Here is a tiny trained network, its code and every weight. The questions are about switching its units off for an input and a class, where a switched-off unit gives its printed mean instead of its output.

import numpy as np


def w(rows, s, z=0):
    codes = np.array(rows[::2]) - 128.0
    scale = np.full(codes.shape[1], s)
    scale[-1] = z or s
    return codes * scale


def f(y):
    return np.maximum(y, 0)


def log_softmax(a):
    a = a - a.max(-1, keepdims=True)
    return a - np.log(np.exp(a).sum(-1, keepdims=True))


def net(x, mask):
    res = np.array(x, float).reshape(1, 7) / 4 @ E
    y = f(res @ A[0][:, :-1].T + A[0][:, -1])
    res = res + np.where(mask, y, B[0][:, -1]) @ B[0][:, :-1]
    return log_softmax(res[-1] @ U[:, :-1].T + U[:, -1])


A, B = {}, {}
E = w([
[90,143,35,150,146,116],'x0',
[130,128,127,129,129,127],'x1',
[174,234,132,137,144,144],'x2',
[107,144,157,144,120,43],'x3',
[101,122,165,148,249,133],'x4',
[105,127,153,252,92,162],'x5',
[131,127,130,127,128,128],'x6',
],0.011)
A[0] = w([
[118,115,139,133,179,147,39],'N1',
[71,145,70,154,141,87,79],'N2',
[96,161,189,138,118,5,31],'N3',
[122,129,132,125,123,129,90],'N4',
[179,109,98,73,150,121,46],'N5',
[95,134,152,128,153,114,53],'N6',
[106,135,61,144,144,142,62],'N7',
[118,133,143,177,105,119,47],'N8',
[120,128,110,111,85,172,67],'N9',
[168,152,97,95,91,119,124],'N10',
[111,121,149,122,202,113,61],'N11',
[96,120,132,185,101,156,44],'N12',
[99,74,137,149,117,92,89],'N13',
[105,41,133,129,126,110,26],'N14',
[166,194,111,145,136,158,85],'N15',
[116,50,119,134,124,126,20],'N16',
[128,129,114,105,66,119,23],'N17',
[144,171,133,167,125,143,142],'N18',
[165,120,204,112,129,108,136],'N19',
[150,120,126,145,165,126,52],'N20',
[131,139,137,136,88,46,107],'N21',
[100,143,135,67,133,123,4],'N22',
[112,118,137,176,107,174,46],'N23',
[109,129,158,127,181,141,47],'N24',
[139,107,210,129,96,147,101],'N25',
[160,115,109,128,68,138,47],'N26',
[121,133,121,61,136,74,47],'N27',
[137,131,150,181,111,126,53],'N28',
[139,118,132,141,192,133,41],'N29',
[116,132,123,80,137,129,14],'N30',
[160,131,117,121,79,110,49],'N31',
[172,219,146,133,140,113,24],'N32',
[163,100,148,108,129,231,77],'N33',
],0.017,0.014)
B[0] = w([
[144,154,168,160,65,149,163],'N1',
[153,218,53,109,76,118,235],'N2',
[218,86,88,136,175,255,235],'N3',
[134,149,128,124,114,140,128],'N4',
[178,176,185,114,226,101,204],'N5',
[115,126,161,163,108,174,145],'N6',
[182,211,57,121,73,144,193],'N7',
[173,159,179,118,217,116,176],'N8',
[118,133,148,154,143,174,172],'N9',
[88,132,166,177,137,113,251],'N10',
[98,150,170,198,60,141,213],'N11',
[194,172,196,109,214,66,216],'N12',
[116,100,142,62,114,143,224],'N13',
[102,136,170,34,38,155,200],'N14',
[107,83,142,75,90,137,217],'N15',
[126,74,155,8,51,162,177],'N16',
[77,200,194,177,64,149,165],'N17',
[118,52,142,66,109,96,238],'N18',
[109,189,26,138,84,57,255],'N19',
[136,129,160,143,85,123,137],'N20',
[117,82,116,176,168,188,236],'N21',
[213,150,161,117,169,86,145],'N22',
[195,167,189,108,232,77,201],'N23',
[95,179,166,175,56,142,173],'N24',
[119,192,41,114,98,88,229],'N25',
[95,136,166,181,92,136,184],'N26',
[217,168,193,122,184,84,217],'N27',
[175,176,157,107,172,101,178],'N28',
[113,146,180,179,60,131,171],'N29',
[173,143,153,130,181,111,140],'N30',
[96,180,158,173,64,149,170],'N31',
[73,60,163,10,64,149,198],'N32',
[157,126,54,145,181,179,223],'N33',
],0.0099,0.0069)
U = w([
[184,185,185,102,183,59,79],'0',
[114,134,148,18,100,137,59],'1',
[106,185,173,207,102,127,85],'2',
[127,145,100,130,149,94,252],'3',
[178,145,80,134,170,213,131],'4',
[143,219,33,104,111,59,49],'5',
[115,132,113,134,148,79,248],'6',
[41,28,65,189,213,5,112],'7',
],0.011,0.022)

Each question gives the input, the list of numbers given to net, and the class t.
The units are the neurons (one row each of A and B). Each row of codes is followed by its name. A weight is (code - 128) times the scale printed after its matrix; where a second scale follows, it is the last column's (A, B and U).
mask holds one flag per neuron, in row order. A switched-off neuron (its flag False) gives its mean, the last column of its row in B, instead of its output. The means were averaged over made-up inputs and are rounded, as every weight is.
A unit's drop is (log p(t) with every unit on - log p(t) with that unit switched off) / (log p(t) with every unit on - log p(t) with every unit switched off).
The circuit of an input: a set's keep is (log p(t) with only the set's units on - log p(t) with every unit switched off) / (log p(t) with every unit on - log p(t) with every unit switched off). Starting from the 12 units with the biggest drops (on a tie, the unit counted first), units are removed one at a time, each time the one whose removal leaves the highest keep (on an exact tie, the one counted first), for as long as the keep stays at least 0.8.
units of the circuit, in order: the units of the circuit, biggest drop first
unit that matters most: the unit with the biggest drop
top k neurons: the k neurons with the biggest drops, biggest first
input [-8,-1,3,0,-6,-6,-8], class 5: units of the circuit, in order	(N19)
input [-2,6,0,4,-6,7,3], class 0: units of the circuit, in order	(N12 N8)
input [-2,-2,-6,-4,0,4,-6], class 1: top 3 neurons	(N16 N14 N13)
input [7,8,-8,-3,2,2,-2], class 1: units of the circuit, in order	(N16 N14)
input [-1,-5,-6,6,-3,3,5], class 1: units of the circuit, in order	(N14 N13)
input [7,3,7,3,-7,1,-2], class 1: units of the circuit, in order	(N32 N15)
input [-8,-7,0,6,8,0,1], class 2: top 2 neurons	(N11 N24)
input [7,0,2,7,1,5,-3], class 4: top 3 neurons	(N3 N19 N21)
input [6,5,-2,-4,-6,-6,-5], class 0: units of the circuit, in order	(N5 N27)
input [0,-4,5,2,-6,2,-5], class 2: units of the circuit, in order	(N10 N31)
input [5,-6,2,7,-3,-4,-5], class 4: units of the circuit, in order	(N3 N21)
input [-6,6,-3,-8,-4,0,-4], class 4: top 2 neurons	(N33 N9)
input [0,0,8,5,6,6,-1], class 1: top 3 neurons	(N32 N18 N15)
input [6,-2,7,7,-1,2,5], class 1: top 2 neurons	(N32 N18)
input [1,4,8,4,4,2,0], class 1: units of the circuit, in order	(N32)
input [7,2,7,0,-1,-3,7], class 1: units of the circuit, in order	(N32 N15)
input [1,1,-6,-8,-8,4,-7], class 2: top 3 neurons	(N26 N17 N3)
input [-8,-3,-4,8,-6,4,5], class 4: top 2 neurons	(N3 N21)
input [-2,-8,7,-8,-8,-1,2], class 2: top 2 neurons	(N10 N26)
input [7,-8,7,-3,-8,4,-6], class 2: unit that matters most	N10
